Here is a tiny trained network, its code and every weight. The questions are about switching its units off for an input and a target symbol, where a switched-off unit gives its printed mean instead of its output.

import numpy as np


def w(rows, s, z=0):
    codes = np.array(rows[::2]) - 128.0
    scale = np.full(codes.shape[1], s)
    scale[-1] = z or s
    return codes * scale


def f(y):
    return y / 2 * (1 + np.tanh(0.7978845608 * (y + 0.044715 * y**3)))


def softmax(a):
    e = np.exp(a - a.max(-1, keepdims=True))
    return e / e.sum(-1, keepdims=True)


def log_softmax(a):
    a = a - a.max(-1, keepdims=True)
    return a - np.log(np.exp(a).sum(-1, keepdims=True))


def net(x, mask):
    ids = ['ΓΔΣΩβζηθμξπτφψ'.index(c) for c in x.split()]
    T = len(ids)
    res = E[ids] + P[:T]
    q, k, v = (res @ M[0].T for M in (Q, K, V))
    z = softmax(np.where(np.tri(T) > 0, q @ k.T / 2**0.5, -1e9)) @ v
    res = res + np.where(mask[0], z, O[0][:, -1]) @ O[0][:, :-1]
    y = f(res @ A[0][:, :-1].T + A[0][:, -1])
    res = res + np.where(mask[1:17], y, B[0][:, -1]) @ B[0][:, :-1]
    return log_softmax(res[-1] @ U[:, :-1].T + U[:, -1])


Q, K, V, O, A, B = {}, {}, {}, {}, {}, {}
E = w([
[2,25,95,109,185],'Γ',
[206,166,152,114,229],'Δ',
[169,84,124,50,113],'Σ',
[147,65,50,218,187],'Ω',
[66,129,83,112,178],'β',
[159,170,85,150,83],'ζ',
[144,138,165,52,140],'η',
[178,103,239,55,141],'θ',
[163,138,75,193,92],'μ',
[155,85,118,63,114],'ξ',
[199,43,217,78,125],'π',
[174,76,124,53,112],'τ',
[161,157,92,163,57],'φ',
[172,240,66,57,82],'ψ',
],0.02)
P = w([
[106,187,119,76,252],'0',
[130,111,128,120,117],'1',
[128,106,137,121,110],'2',
[128,109,148,117,105],'3',
[133,112,157,117,104],'4',
[130,114,160,116,103],'5',
[132,118,169,116,103],'6',
],0.016)
Q[0] = w([
[171,171,131,247,106],'H0',
[125,90,123,148,159],'H0',
],0.012)
K[0] = w([
[163,74,115,226,3],'H0',
[129,119,160,129,161],'H0',
],0.011)
V[0] = w([
[51,233,49,121,95],'H0',
[19,255,211,203,190],'H0',
],0.0072)
O[0] = w([
[9,163,169,161,189,253],'H0',
[138,162,190,222,102,196],'H0',
],0.015,0.0047)
A[0] = w([
[131,71,34,161,64,178],'N0',
[132,80,176,120,152,107],'N1',
[131,128,244,108,229,230],'N2',
[127,111,193,233,90,160],'N3',
[113,148,4,170,185,147],'N4',
[158,190,2,225,157,254],'N5',
[159,192,99,228,2,165],'N6',
[85,1,141,162,96,181],'N7',
[42,52,168,38,121,120],'N8',
[173,6,51,98,236,97],'N9',
[115,163,19,110,132,177],'N10',
[28,124,237,72,112,141],'N11',
[203,215,133,36,87,145],'N12',
[86,217,32,90,8,136],'N13',
[26,100,59,159,124,127],'N14',
[95,182,148,205,116,74],'N15',
],0.009,0.0077)
B[0] = w([
[43,141,204,142,166,159],'N0',
[124,89,114,94,150,142],'N1',
[118,173,96,100,99,252],'N2',
[109,194,127,161,164,192],'N3',
[123,70,161,97,116,164],'N4',
[156,126,157,96,49,182],'N5',
[159,191,108,3,209,154],'N6',
[76,171,95,108,113,165],'N7',
[180,58,1,152,189,172],'N8',
[156,153,108,200,162,173],'N9',
[153,100,168,86,96,175],'N10',
[122,82,84,171,112,237],'N11',
[91,99,134,152,105,186],'N12',
[125,131,193,150,230,181],'N13',
[180,167,130,134,116,180],'N14',
[170,6,170,64,167,191],'N15',
],0.009,0.016)
U = w([
[66,114,90,173,214,2],'Γ',
[231,254,104,171,219,92],'Δ',
[58,98,85,100,66,129],'Σ',
[184,48,202,236,170,144],'Ω',
[136,114,211,7,145,140],'β',
[76,225,90,142,43,227],'ζ',
[145,100,110,103,214,35],'η',
[143,126,94,103,190,84],'θ',
[98,116,100,123,98,141],'μ',
[137,108,110,89,223,76],'ξ',
[79,147,86,160,94,169],'π',
[112,171,123,170,131,151],'τ',
[57,128,226,179,218,96],'φ',
[84,109,112,131,55,164],'ψ',
],0.0087,0.0054)

Each question gives the input, a string of symbols that net reads in full, and the target symbol t.
The units are the heads (2 rows each of Q, K, V and O) and the neurons (one row each of A and B). Each row of codes is followed by its name. A weight is (code - 128) times the scale printed after its matrix; where a second scale follows, it is the last column's (O, A, B and U).
mask holds one flag per unit, heads first, then neurons. A switched-off unit (its flag False) gives its mean, the last column of its rows in O or B, instead of its output. The means were averaged over made-up inputs and are rounded, as every weight is.
A unit's drop is (log p(t) with every unit on - log p(t) with that unit switched off) / (log p(t) with every unit on - log p(t) with every unit switched off).
The circuit of an input: a set's keep is (log p(t) with only the set's units on - log p(t) with every unit switched off) / (log p(t) with every unit on - log p(t) with every unit switched off). Starting from the 12 units with the biggest drops (on a tie, the unit counted first), units are removed one at a time, each time the one whose removal leaves the highest keep (on an exact tie, the one counted first), for as long as the keep stays at least 0.8.
circuit, biggest first: the units of the circuit, biggest drop first
k most important neurons: the k neurons with the biggest drops, biggest first
drop when u is switched off: that unit's drop, to one decimal
input Δ ψ φ π β β ψ, target φ: circuit, biggest first => N13, N12
input ψ φ τ, target Γ: circuit, biggest first => H0, N8, N11
input θ ζ β ξ, target β: 3 most important neurons => N6, N11, N8
input φ β ζ, target β: most important neuron => N11
input π ζ Γ Σ β η, target Ω: circuit, biggest first => H0, N9, N2, N12
input ξ Δ η β β Γ, target Γ: 2 most important neurons => N8, N9
input η β φ π ψ θ, target ζ: circuit, biggest first => N2, N15
input η ψ β ξ ξ, target ζ: circuit, biggest first => N15, N13
input β μ β ζ, target β: circuit, biggest first => N11, N10, H0
input ψ η φ Σ Σ, target Γ: circuit, biggest first => H0, N8, N11
input ψ β ψ Ω β, target Γ: circuit, biggest first => H0, N11, N8
input π θ Ω ψ ψ θ, target Ω: 4 most important neurons => N9, N2, N12, N6
input β β φ Σ, target φ: 2 most important neurons => N15, N3
input β ψ ζ η ζ π, target φ: circuit, biggest first => H0
input β τ μ Ω ψ Σ θ, target φ: drop when H0 is switched off => 2.6
input π β Σ, target Ω: drop when N9 is switched off => 0.8
input β ζ Δ θ η β, target φ: drop when N3 is switched off => 0.4
input η π ψ θ Δ β π, target ζ: drop when N9 is switched off => 0.0
